Here is a tiny trained network, its code and every weight. The questions are about switching its units off for an input and a class, where a switched-off unit gives its printed mean instead of its output.

import numpy as np


def w(rows, s, z=0):
    codes = np.array(rows[::2]) - 128.0
    scale = np.full(codes.shape[1], s)
    scale[-1] = z or s
    return codes * scale


def norm(h):
    return h / np.sqrt((h * h).mean(-1, keepdims=True) + 1e-5)


def f(y):
    return y / 2 * (1 + np.tanh(0.7978845608 * (y + 0.044715 * y**3)))


def log_softmax(a):
    a = a - a.max(-1, keepdims=True)
    return a - np.log(np.exp(a).sum(-1, keepdims=True))


def net(x, mask):
    res = np.array(x, float).reshape(1, 8) / 4 @ E
    u = 0
    for l in range(2):
        y = f(norm(res) @ A[l][:, :-1].T + A[l][:, -1])
        res = res + np.where(mask[u : u + 4], y, B[l][:, -1]) @ B[l][:, :-1]
        u += 4
    return log_softmax(norm(res)[-1] @ U[:, :-1].T + U[:, -1])


A, B = {}, {}
E = w([
[135,144,113,124,139,106,131,144,120],'x0',
[137,127,136,130,130,136,134,119,133],'x1',
[210,174,148,152,59,155,2,127,45],'x2',
[46,216,159,224,138,139,225,129,131],'x3',
[126,120,133,128,124,131,124,122,128],'x4',
[111,125,117,130,116,121,123,141,126],'x5',
[158,124,195,45,99,84,103,176,228],'x6',
[110,119,116,123,106,129,126,132,129],'x7',
],0.0066)
A[0] = w([
[141,248,205,161,84,136,70,161,210,2],'0.n1',
[105,3,71,138,224,179,209,130,55,99],'0.n2',
[161,208,155,168,135,157,144,157,100,115],'0.n3',
[79,187,132,208,126,89,150,151,197,191],'0.n4',
],0.0056,0.0024)
B[0] = w([
[170,65,146,56,98,139,194,155,64,242],'0.n1',
[153,153,71,39,77,199,165,153,138,242],'0.n2',
[8,65,104,124,124,125,106,109,131,198],'0.n3',
[169,182,174,148,92,156,191,50,154,254],'0.n4',
],0.011,0.0036)
A[1] = w([
[133,96,99,193,107,176,130,59,85,255],'1.n1',
[140,130,74,126,169,123,101,110,182,88],'1.n2',
[107,149,223,179,124,119,141,144,75,40],'1.n3',
[137,57,163,126,143,74,155,130,254,132],'1.n4',
],0.0087,0.00084)
B[1] = w([
[110,122,106,200,169,112,77,125,95,252],'1.n1',
[26,65,87,163,100,245,179,172,72,138],'1.n2',
[130,31,83,91,42,47,226,130,138,200],'1.n3',
[82,157,146,141,195,86,83,155,174,244],'1.n4',
],0.011,0.0039)
U = w([
[165,55,84,5,38,190,226,152,109,251],'0',
[173,118,82,186,152,170,8,139,54,136],'1',
[79,230,97,178,162,201,230,56,139,100],'2',
[58,90,91,250,96,47,129,90,68,56],'3',
[80,139,128,54,249,100,66,217,225,96],'4',
[222,110,208,26,97,103,32,179,144,87],'5',
[121,182,234,138,126,62,212,127,254,70],'6',
],0.0093,0.003)

Each question gives the input, the list of numbers given to net, and the class t.
The units are the neurons (one row each of A and B). Each row of codes is followed by its name. A weight is (code - 128) times the scale printed after its matrix; where a second scale follows, it is the last column's (A, B and U).
mask holds one flag per neuron, layer by layer. A switched-off neuron (its flag False) gives its mean, the last column of its row in B, instead of its output. The means were averaged over made-up inputs and are rounded, as every weight is.
A unit's drop is (log p(t) with every unit on - log p(t) with that unit switched off) / (log p(t) with every unit on - log p(t) with every unit switched off).
The circuit of an input: a set's keep is (log p(t) with only the set's units on - log p(t) with every unit switched off) / (log p(t) with every unit on - log p(t) with every unit switched off). Starting from all 8 units, units are removed one at a time, each time the one whose removal leaves the highest keep (on an exact tie, the one counted first), for as long as the keep stays at least 0.8.
circuit, biggest first: the units of the circuit, biggest drop first
k most important neurons: the k neurons with the biggest drops, biggest first
drop of u: that unit's drop, to one decimal
input [-2,3,1,-3,-3,3,0,2], class 1: 2 most important neurons	[0.n2, 0.n1]
input [-6,-4,-1,-8,-8,7,7,-8], class 4: circuit, biggest first	[1.n4, 0.n1]
input [8,7,2,-6,6,-8,-1,8], class 1: 3 most important neurons	[0.n1, 0.n2, 1.n3]
input [3,-7,-4,-2,-7,4,1,-6], class 4: circuit, biggest first	[1.n4]
input [-4,-6,-2,1,1,-8,0,3], class 2: 2 most important neurons	[0.n1, 1.n3]
input [-8,-2,8,2,2,1,-3,-2], class 3: circuit, biggest first	[0.n2, 1.n3]
input [3,6,7,2,-3,-3,-6,-3], class 3: circuit, biggest first	[0.n2, 1.n3]
input [-5,-4,2,-8,8,4,0,-3], class 1: circuit, biggest first	[0.n1, 1.n3]
input [4,-5,2,-7,-5,-1,-4,8], class 1: 3 most important neurons	[0.n1, 1.n3, 0.n2]
input [-7,-1,7,3,-1,1,1,-6], class 0: 2 most important neurons	[0.n1, 1.n3]
input [-4,0,2,6,0,-8,-6,-4], class 3: 3 most important neurons	[1.n1, 1.n3, 0.n3]
input [-5,-6,0,-2,-3,-3,3,-2], class 4: 3 most important neurons	[1.n4, 0.n2, 0.n4]
input [1,-2,3,6,-3,1,0,-2], class 3: 2 most important neurons	[0.n3, 1.n1]
input [0,-2,1,-7,-3,2,0,-7], class 1: 2 most important neurons	[0.n1, 0.n2]
input [6,-4,4,3,-4,0,-3,-6], class 3: 2 most important neurons	[1.n3, 0.n2]
input [5,8,6,1,5,7,-2,-1], class 3: 2 most important neurons	[0.n2, 1.n3]
input [3,8,3,4,2,4,3,3], class 0: drop of 0.n1	0.7
input [-7,6,1,4,7,6,8,-7], class 0: drop of 1.n3	0.1
input [2,5,3,3,1,-1,-3,0], class 3: drop of 0.n3	0.0
